Here is a tiny trained network, its code and every weight. The questions are about switching its units off for an input and a class, where a switched-off unit gives its printed mean instead of its output.

import numpy as np


def w(rows, s, z=0):
    codes = np.array(rows[::2]) - 128.0
    scale = np.full(codes.shape[1], s)
    scale[-1] = z or s
    return codes * scale


def f(y):
    return y / 2 * (1 + np.tanh(0.7978845608 * (y + 0.044715 * y**3)))


def log_softmax(a):
    a = a - a.max(-1, keepdims=True)
    return a - np.log(np.exp(a).sum(-1, keepdims=True))


def net(x, mask):
    res = np.array(x, float).reshape(1, 3) / 4 @ E
    y = f(res @ A[0][:, :-1].T + A[0][:, -1])
    res = res + np.where(mask, y, B[0][:, -1]) @ B[0][:, :-1]
    return log_softmax(res[-1] @ U[:, :-1].T + U[:, -1])


A, B = {}, {}
E = w([
[26,147,9,2,77],'x0',
[140,27,216,65,13],'x1',
[19,186,253,154,131],'x2',
],0.007)
A[0] = w([
[95,46,206,108,105,148],'n1',
[160,131,132,131,127,101],'n2',
[241,110,73,137,161,89],'n3',
[131,55,216,114,93,31],'n4',
[136,103,119,36,80,117],'n5',
[108,151,160,186,167,144],'n6',
[120,176,54,126,199,207],'n7',
[127,156,159,180,191,127],'n8',
[126,73,98,61,56,121],'n9',
[126,93,223,117,66,206],'n10',
[152,151,115,101,139,118],'n11',
[140,96,83,107,101,111],'n12',
[143,59,63,93,77,116],'n13',
[100,79,130,109,114,127],'n14',
[96,96,201,103,94,131],'n15',
[225,78,163,160,134,21],'n16',
[147,176,148,187,165,120],'n17',
[103,174,168,170,173,150],'n18',
[215,89,57,162,150,131],'n19',
[136,186,171,169,167,136],'n20',
[239,116,78,152,181,8],'n21',
[145,82,89,76,95,123],'n22',
[106,132,165,192,189,142],'n23',
[111,186,52,155,138,114],'n24',
[2,178,79,72,114,83],'n25',
[134,134,156,170,136,131],'n26',
[31,190,89,63,133,36],'n27',
[234,56,167,167,138,2],'n28',
[135,158,137,172,167,120],'n29',
[79,139,114,104,142,107],'n30',
[111,203,145,186,211,140],'n31',
[133,192,164,173,165,129],'n32',
[144,116,113,56,91,132],'n33',
],0.0083,0.0071)
B[0] = w([
[195,214,110,123,136,209],'n1',
[144,151,135,140,142,123],'n2',
[235,207,165,175,83,193],'n3',
[243,132,178,235,37,165],'n4',
[69,107,100,48,187,185],'n5',
[114,53,181,151,102,189],'n6',
[214,165,170,194,87,253],'n7',
[110,69,150,98,129,189],'n8',
[88,90,116,65,180,200],'n9',
[168,226,50,91,182,255],'n10',
[115,131,93,93,130,130],'n11',
[100,101,115,70,158,152],'n12',
[74,80,125,43,177,191],'n13',
[126,122,119,120,158,145],'n14',
[221,214,114,150,144,186],'n15',
[148,223,35,103,156,164],'n16',
[97,95,127,103,116,183],'n17',
[119,78,147,126,98,198],'n18',
[224,228,113,151,110,211],'n19',
[82,83,155,126,99,191],'n20',
[199,110,215,224,70,164],'n21',
[46,66,101,46,189,176],'n22',
[103,60,185,100,107,197],'n23',
[170,205,120,136,151,183],'n24',
[254,215,143,188,98,221],'n25',
[91,117,162,155,102,156],'n26',
[252,180,191,242,58,185],'n27',
[153,244,18,66,188,174],'n28',
[112,83,133,94,147,163],'n29',
[130,143,126,159,131,143],'n30',
[113,73,152,100,144,227],'n31',
[77,79,171,123,132,188],'n32',
[73,120,106,41,171,172],'n33',
],0.0053,0.0069)
U = w([
[177,125,173,166,57,245],'0',
[155,178,74,113,157,138],'1',
[6,19,130,96,152,3],'2',
],0.011,0.0005)

Each question gives the input, the list of numbers given to net, and the class t.
The units are the neurons (one row each of A and B). Each row of codes is followed by its name. A weight is (code - 128) times the scale printed after its matrix; where a second scale follows, it is the last column's (A, B and U).
mask holds one flag per neuron, in row order. A switched-off neuron (its flag False) gives its mean, the last column of its row in B, instead of its output. The means were averaged over made-up inputs and are rounded, as every weight is.
A unit's drop is (log p(t) with every unit on - log p(t) with that unit switched off) / (log p(t) with every unit on - log p(t) with every unit switched off).
The circuit of an input: a set's keep is (log p(t) with only the set's units on - log p(t) with every unit switched off) / (log p(t) with every unit on - log p(t) with every unit switched off). Starting from the 12 units with the biggest drops (on a tie, the unit counted first), units are removed one at a time, each time the one whose removal leaves the highest keep (on an exact tie, the one counted first), for as long as the keep stays at least 0.8.
units of the circuit, in order: the units of the circuit, biggest drop first
k most important neurons: the k neurons with the biggest drops, biggest first
drop when u is switched off: that unit's drop, to one decimal
input [-6,6,-1], class 1: units of the circuit, in order => [n28 n10]
input [-2,-7,-8], class 0: units of the circuit, in order => [n21 n7]
input [5,-2,4], class 0: units of the circuit, in order => [n27 n10]
input [7,-2,7], class 0: units of the circuit, in order => [n27]
input [5,-2,3], class 0: units of the circuit, in order => [n27 n10]
input [6,-4,3], class 0: units of the circuit, in order => [n27 n10]
input [0,-8,-7], class 0: units of the circuit, in order => [n21 n7]
input [8,-7,2], class 0: units of the circuit, in order => [n27 n7]
input [0,7,-4], class 1: 2 most important neurons => [n10 n1]
input [0,5,-1], class 1: 2 most important neurons => [n10 n1]
input [-7,3,-8], class 1: 2 most important neurons => [n28 n16]
input [8,3,7], class 1: drop when n33 is switched off => 0.1
input [-6,0,4], class 2: drop when n7 is switched off => 0.1
input [-2,-4,2], class 2: drop when n13 is switched off => 0.0
input [-6,-6,-7], class 0: units of the circuit, in order => [n21]
input [3,5,7], class 1: drop when n1 is switched off => 0.1
